Below are the code and all the weights of a small trained network. Each question names an input and a target symbol and asks about switching units off, where a switched-off unit gives its printed mean instead of its output.

import numpy as np


def w(rows, s, z=0):
    codes = np.array(rows[::2]) - 128.0
    scale = np.full(codes.shape[1], s)
    scale[-1] = z or s
    return codes * scale


def f(y):
    return np.maximum(y, 0)


def softmax(a):
    e = np.exp(a - a.max(-1, keepdims=True))
    return e / e.sum(-1, keepdims=True)


def log_softmax(a):
    a = a - a.max(-1, keepdims=True)
    return a - np.log(np.exp(a).sum(-1, keepdims=True))


def net(x, mask):
    ids = ['ΓΛΞΣΦβεζηθμτψ'.index(c) for c in x.split()]
    T = len(ids)
    res = E[ids] + P[:T]
    u = 0
    for l in range(2):
        r = res
        for j in range(2):
            rows = slice(2 * j, 2 * j + 2)
            q, k, v = (r @ M[l][rows].T for M in (Q, K, V))
            z = softmax(np.where(np.tri(T) > 0, q @ k.T / 2**0.5, -1e9)) @ v
            o = O[l][rows]
            res = res + np.where(mask[u + j], z, o[:, -1]) @ o[:, :-1]
        u += 2
        y = f(res @ A[l][:, :-1].T + A[l][:, -1])
        res = res + np.where(mask[u : u + 4], y, B[l][:, -1]) @ B[l][:, :-1]
        u += 4
    return log_softmax(res[-1] @ U[:, :-1].T + U[:, -1])


Q, K, V, O, A, B = {}, {}, {}, {}, {}, {}
E = w([
[118,129,117,136,65,140,99,94,163,94,135,162],'Γ',
[125,123,91,92,111,148,109,101,136,111,111,97],'Λ',
[145,190,92,129,107,125,191,135,129,92,185,160],'Ξ',
[128,155,98,144,93,121,104,140,124,146,128,103],'Σ',
[99,156,94,91,98,91,151,120,119,125,155,131],'Φ',
[177,62,250,132,160,82,171,110,141,122,105,143],'β',
[136,114,85,123,133,164,146,139,123,89,186,120],'ε',
[108,148,107,179,112,129,143,132,109,69,138,152],'ζ',
[131,157,65,140,120,120,147,90,169,99,98,101],'η',
[159,179,100,131,99,151,135,146,127,163,159,132],'θ',
[93,97,89,120,120,160,132,92,136,85,135,123],'μ',
[158,127,77,141,128,154,138,121,176,67,148,125],'τ',
[132,126,79,106,137,148,140,115,131,100,132,86],'ψ',
],0.021)
P = w([
[26,248,136,65,159,166,46,154,105,26,131,108],'0',
[15,157,123,122,109,123,166,199,158,93,120,70],'1',
[87,155,100,115,128,133,85,126,78,116,118,152],'2',
[65,120,121,136,61,147,158,180,102,130,108,90],'3',
[110,163,97,124,135,124,77,96,59,113,132,142],'4',
[96,102,112,141,56,137,182,163,105,147,114,87],'5',
[132,137,111,148,126,110,94,76,56,143,150,125],'6',
[118,98,117,148,83,108,211,139,118,172,119,90],'7',
[150,144,116,179,130,91,124,56,51,159,149,101],'8',
[140,71,131,171,53,106,204,121,97,200,145,79],'9',
[172,130,118,189,168,65,79,25,36,176,179,127],'10',
[129,108,119,184,56,116,175,130,110,143,152,83],'11',
],0.011)
Q[0] = w([
[106,139,229,64,200,115,135,182,192,144,92,159],'L0H1',
[136,155,79,103,199,127,57,105,107,141,133,183],'L0H1',
[150,140,2,175,73,136,114,60,53,116,181,119],'L0H2',
[116,98,126,161,56,138,204,146,144,122,137,74],'L0H2',
],0.061)
K[0] = w([
[40,222,12,103,102,192,60,162,125,95,136,139],'L0H1',
[101,58,105,109,2,153,236,221,186,140,75,101],'L0H1',
[206,22,248,148,129,54,200,99,135,180,109,121],'L0H2',
[169,153,161,145,240,85,63,41,88,134,161,137],'L0H2',
],0.045)
V[0] = w([
[215,126,154,222,111,140,106,159,225,50,97,200],'L0H1',
[146,93,84,114,123,144,53,59,208,158,6,39],'L0H1',
[25,91,112,185,95,110,190,32,104,53,95,188],'L0H2',
[156,84,79,111,225,216,163,140,96,115,182,72],'L0H2',
],0.022)
O[0] = w([
[139,88,141,165,125,57,108,152,255,95,91,84,126],'L0H1',
[87,150,151,92,247,138,93,96,177,210,210,114,96],'L0H1',
[50,203,114,225,149,108,139,127,158,137,114,140,250],'L0H2',
[104,115,77,83,187,80,136,162,106,123,62,224,117],'L0H2',
],0.009,0.023)
A[0] = w([
[189,56,164,94,147,119,108,152,167,181,96,127,33],'L0N1',
[159,119,254,112,181,139,109,162,153,137,93,117,1],'L0N2',
[167,78,224,93,159,118,131,162,118,121,75,146,98],'L0N3',
[133,114,235,95,182,115,132,158,125,139,84,172,66],'L0N4',
],0.024,0.0069)
B[0] = w([
[63,133,144,212,211,161,100,254,62,105,166,145,160],'L0N1',
[141,85,93,119,104,113,96,19,98,60,190,252,196],'L0N2',
[149,171,50,163,141,94,181,70,183,171,123,49,246],'L0N3',
[170,75,121,187,86,123,165,125,104,207,133,88,254],'L0N4',
],0.0086,0.0033)
Q[1] = w([
[109,144,145,166,77,144,110,168,147,3,91,170],'L1H1',
[65,163,119,186,138,95,91,137,240,101,139,129],'L1H1',
[130,83,77,223,123,28,148,74,174,101,157,91],'L1H2',
[182,107,107,74,110,141,132,153,78,91,78,164],'L1H2',
],0.055)
K[1] = w([
[214,55,86,209,107,67,233,119,136,189,72,107],'L1H1',
[92,115,142,212,174,127,109,109,210,245,208,34],'L1H1',
[238,78,217,171,135,78,71,2,85,152,178,168],'L1H2',
[160,139,124,102,59,135,95,147,165,11,99,108],'L1H2',
],0.04)
V[1] = w([
[116,75,166,188,154,113,108,219,80,174,146,128],'L1H1',
[176,105,133,114,82,110,152,67,153,199,128,181],'L1H1',
[139,159,235,115,179,158,186,138,84,131,53,71],'L1H2',
[100,98,249,112,127,120,173,64,104,107,135,182],'L1H2',
],0.012)
O[1] = w([
[108,158,66,171,97,145,148,151,171,132,117,224,96],'L1H1',
[174,154,95,124,253,208,200,96,74,116,88,103,131],'L1H1',
[122,104,180,228,117,205,126,148,183,161,56,56,4],'L1H2',
[224,254,161,181,128,121,54,215,127,149,171,140,125],'L1H2',
],0.0034,0.03)
A[1] = w([
[123,180,173,123,174,163,44,158,242,198,167,74,2],'L1N1',
[139,87,169,30,140,232,84,111,164,213,251,110,126],'L1N2',
[223,69,201,114,45,105,141,95,103,94,90,32,74],'L1N3',
[123,59,188,4,233,203,79,175,131,238,99,218,16],'L1N4',
],0.013,0.0048)
B[1] = w([
[128,44,164,73,128,137,219,102,83,114,141,162,245],'L1N1',
[167,213,171,98,157,161,108,100,176,48,2,139,182],'L1N2',
[78,132,197,101,183,174,71,164,129,126,180,180,251],'L1N3',
[167,132,119,171,40,72,217,250,148,190,239,127,159],'L1N4',
],0.0082,0.019)
U = w([
[145,143,142,104,38,86,95,200,115,134,191,154,146],'Γ',
[152,188,163,93,106,167,113,120,120,121,75,120,204],'Λ',
[13,217,153,171,190,153,110,158,129,135,170,187,122],'Ξ',
[157,131,138,143,124,139,125,149,111,102,135,131,204],'Σ',
[124,93,230,193,111,159,141,206,71,62,111,254,2],'Φ',
[137,103,136,24,163,145,90,183,74,117,177,166,172],'β',
[101,106,184,103,210,153,195,147,128,130,74,212,22],'ε',
[118,58,175,120,185,16,79,224,231,95,71,186,242],'ζ',
[163,188,179,126,145,110,177,177,123,94,128,187,34],'η',
[74,114,179,131,53,126,178,105,129,82,185,90,103],'θ',
[134,140,164,232,43,146,124,160,148,124,62,119,206],'μ',
[145,84,95,84,93,91,167,148,60,87,67,219,90],'τ',
[115,168,113,138,47,239,163,108,23,128,131,105,74],'ψ',
],0.0025,0.0053)

Each question gives the input, a string of symbols that net reads in full, and the target symbol t.
The units are the heads (2 rows each of Q, K, V and O) and the neurons (one row each of A and B). Each row of codes is followed by its name. A weight is (code - 128) times the scale printed after its matrix; where a second scale follows, it is the last column's (O, A, B and U).
mask holds one flag per unit, layer by layer, with each layer's heads first. A switched-off unit (its flag False) gives its mean, the last column of its rows in O or B, instead of its output. The means were averaged over made-up inputs and are rounded, as every weight is.
A unit's drop is (log p(t) with every unit on - log p(t) with that unit switched off) / (log p(t) with every unit on - log p(t) with every unit switched off).
The circuit of an input: a set's keep is (log p(t) with only the set's units on - log p(t) with every unit switched off) / (log p(t) with every unit on - log p(t) with every unit switched off). Starting from all 12 units, units are removed one at a time, each time the one whose removal leaves the highest keep (on an exact tie, the one counted first), for as long as the keep stays at least 0.8.
circuit, biggest first: the units of the circuit, biggest drop first
most important unit: the unit with the biggest drop
top k neurons: the k neurons with the biggest drops, biggest first
which heads matter: for each layer, one digit per head in row order, 1 if its drop is at least 0.15 and else 0, layers parted by /
input Ξ μ μ μ Λ Ξ ψ Ξ, target Γ: which heads matter	11 / 00
input μ τ Γ θ ε μ τ μ Γ β Γ, target μ: circuit, biggest first	[L1H2 L0H1]
input μ τ Σ μ Γ τ μ μ μ ψ μ Γ, target Ξ: which heads matter	11 / 00
input Γ ε Σ μ ε Λ μ τ, target Ξ: circuit, biggest first	[L0H2 L0H1]
input μ Γ μ μ ζ β τ μ Γ Ξ, target μ: most important unit	L0N4
input μ Γ τ μ Φ τ Ξ Σ, target Φ: circuit, biggest first	[L0H1 L1N3]
input β μ τ μ Γ, target β: which heads matter	11 / 11
input τ μ η Γ μ η Γ μ Γ μ, target θ: circuit, biggest first	[L0H2 L0H1 L1N1]
input μ θ Γ Γ Σ μ τ Σ Γ ζ τ, target μ: circuit, biggest first	[L0H1 L0H2 L1N3]
input Γ β ψ τ Γ μ τ ε, target Γ: circuit, biggest first	[L0H2 L0N2 L1H2 L0H1]
input Σ ε Σ η Γ Ξ Φ Γ τ Γ μ η, target Ξ: which heads matter	11 / 00
input μ θ μ Γ τ Σ, target ζ: circuit, biggest first	[L0H1 L0H2]
input Γ Σ μ θ μ τ, target Ξ: circuit, biggest first	[L0H1 L0H2]
input τ Φ μ μ Σ ε Ξ β μ μ Γ, target τ: top neuron	[L0N3]
input τ η μ β Φ ζ μ ε Γ μ, target τ: which heads matter	11 / 11
input μ Γ μ β, target μ: which heads matter	01 / 01
input τ Γ θ, target θ: circuit, biggest first	[L0H2 L1N1 L0H1]
input Σ η Σ μ τ μ θ Γ Γ θ Σ, target β: circuit, biggest first	[L0H2 L1N3]
input ε Γ Γ μ ψ β η Σ τ Γ Σ, target ε: which heads matter	11 / 11
input Ξ ψ μ Γ ζ ε β, target Ξ: most important unit	L1N3
input Φ τ Γ ζ ψ Γ, target Γ: circuit, biggest first	[L0H2 L1N4 L0H1]
input μ Γ ψ μ θ Φ Φ Σ, target ψ: which heads matter	10 / 00
